Below are the code and all the weights of a small trained network. Each question names an input and a class and asks about switching units off, where a switched-off unit gives its printed mean instead of its output.

import numpy as np


def w(rows, s, z=0):
    codes = np.array(rows[::2]) - 128.0
    scale = np.full(codes.shape[1], s)
    scale[-1] = z or s
    return codes * scale


def f(y):
    return np.maximum(y, 0)


def log_softmax(a):
    a = a - a.max(-1, keepdims=True)
    return a - np.log(np.exp(a).sum(-1, keepdims=True))


def net(x, mask):
    res = np.array(x, float).reshape(1, 6) / 4 @ E
    y = f(res @ A[0][:, :-1].T + A[0][:, -1])
    res = res + np.where(mask, y, B[0][:, -1]) @ B[0][:, :-1]
    return log_softmax(res[-1] @ U[:, :-1].T + U[:, -1])


A, B = {}, {}
E = w([
[141,121,146,124,100,148,158,87,97,254],'x0',
[129,170,180,222,156,164,203,138,141,141],'x1',
[82,10,134,167,137,150,137,68,104,114],'x2',
[120,147,138,78,161,144,156,139,150,176],'x3',
[175,224,82,128,120,199,100,113,245,185],'x4',
[174,96,16,174,152,121,145,183,65,153],'x5',
],0.0096)
A[0] = w([
[202,141,44,198,147,203,15,142,179,140,197],'n1',
[107,173,144,107,142,131,128,206,128,87,154],'n2',
[164,144,127,161,188,157,208,164,137,170,188],'n3',
[80,44,70,152,120,69,112,55,46,133,241],'n4',
[104,161,133,129,166,2,118,152,105,72,166],'n5',
[163,185,123,70,162,119,95,167,36,111,220],'n6',
[55,185,186,84,116,75,131,121,101,104,223],'n7',
[113,147,157,62,83,149,69,99,150,145,188],'n8',
[90,140,168,118,102,160,66,46,145,115,152],'n9',
[91,154,210,136,119,173,150,104,142,168,253],'n10',
[65,80,115,165,81,117,205,91,49,100,228],'n11',
[126,163,84,89,124,141,220,154,141,191,158],'n12',
[138,110,141,139,142,194,204,156,132,179,176],'n13',
],0.0095,0.0034)
B[0] = w([
[31,205,67,167,140,165,116,169,183,100,234],'n1',
[59,117,117,188,78,86,191,136,87,154,170],'n2',
[124,233,78,129,195,84,173,110,50,114,200],'n3',
[143,38,145,140,197,118,43,115,200,76,249],'n4',
[162,45,111,123,72,48,195,203,110,113,194],'n5',
[150,89,92,134,107,47,122,190,174,193,197],'n6',
[162,62,152,87,18,94,164,113,131,135,203],'n7',
[104,139,197,122,69,190,80,119,191,181,201],'n8',
[157,84,166,64,60,225,153,65,164,102,190],'n9',
[193,112,135,122,131,165,184,46,95,179,211],'n10',
[90,69,226,149,146,136,111,95,72,86,235],'n11',
[151,204,162,148,140,105,110,149,77,227,193],'n12',
[92,202,151,97,189,87,120,1,59,162,189],'n13',
],0.0077,0.013)
U = w([
[134,197,152,122,212,105,155,60,49,188,168],'0',
[111,68,160,171,235,101,69,105,124,64,253],'1',
[184,135,203,58,53,187,125,47,174,170,103],'2',
[148,196,113,119,122,97,2,164,162,233,93],'3',
[42,160,48,198,109,197,182,128,150,37,81],'4',
[149,106,141,123,75,42,186,198,112,126,50],'5',
],0.0094,0.0012)

Each question gives the input, the list of numbers given to net, and the class t.
The units are the neurons (one row each of A and B). Each row of codes is followed by its name. A weight is (code - 128) times the scale printed after its matrix; where a second scale follows, it is the last column's (A, B and U).
mask holds one flag per neuron, in row order. A switched-off neuron (its flag False) gives its mean, the last column of its row in B, instead of its output. The means were averaged over made-up inputs and are rounded, as every weight is.
A unit's drop is (log p(t) with every unit on - log p(t) with that unit switched off) / (log p(t) with every unit on - log p(t) with every unit switched off).
The circuit of an input: a set's keep is (log p(t) with only the set's units on - log p(t) with every unit switched off) / (log p(t) with every unit on - log p(t) with every unit switched off). Starting from the 12 units with the biggest drops (on a tie, the unit counted first), units are removed one at a time, each time the one whose removal leaves the highest keep (on an exact tie, the one counted first), for as long as the keep stays at least 0.8.
circuit, biggest first: the units of the circuit, biggest drop first
k most important neurons: the k neurons with the biggest drops, biggest first
drop of u: that unit's drop, to one decimal
input [-2,8,-2,5,-7,-3], class 5: circuit, biggest first => n5
input [-4,5,2,6,-1,-3], class 0: 2 most important neurons => n8; n4
input [-4,5,1,0,1,0], class 4: circuit, biggest first => n12; n4
input [-8,7,-3,-6,-2,7], class 5: 2 most important neurons => n5; n6
input [-8,-8,6,7,3,4], class 4: 4 most important neurons => n1; n11; n13; n12
input [-2,7,0,3,-5,3], class 0: 3 most important neurons => n3; n13; n4
input [1,-6,7,2,-4,-6], class 2: 3 most important neurons => n9; n7; n8
input [0,5,-3,-6,-2,-1], class 5: 3 most important neurons => n4; n1; n13
input [3,5,3,-6,4,-2], class 0: 2 most important neurons => n7; n8
input [0,6,1,2,8,-4], class 0: 2 most important neurons => n3; n13
input [1,1,-2,6,-8,-1], class 5: 2 most important neurons => n7; n5
input [-8,6,-4,-8,-3,7], class 5: 2 most important neurons => n5; n6
input [-3,-8,-6,-8,0,-3], class 5: drop of n5 => 0.4
input [5,1,-6,8,4,7], class 0: drop of n3 => 0.6
input [-8,8,3,-3,2,-4], class 4: circuit, biggest first => n4
input [2,-7,8,8,7,6], class 3: drop of n12 => 0.1
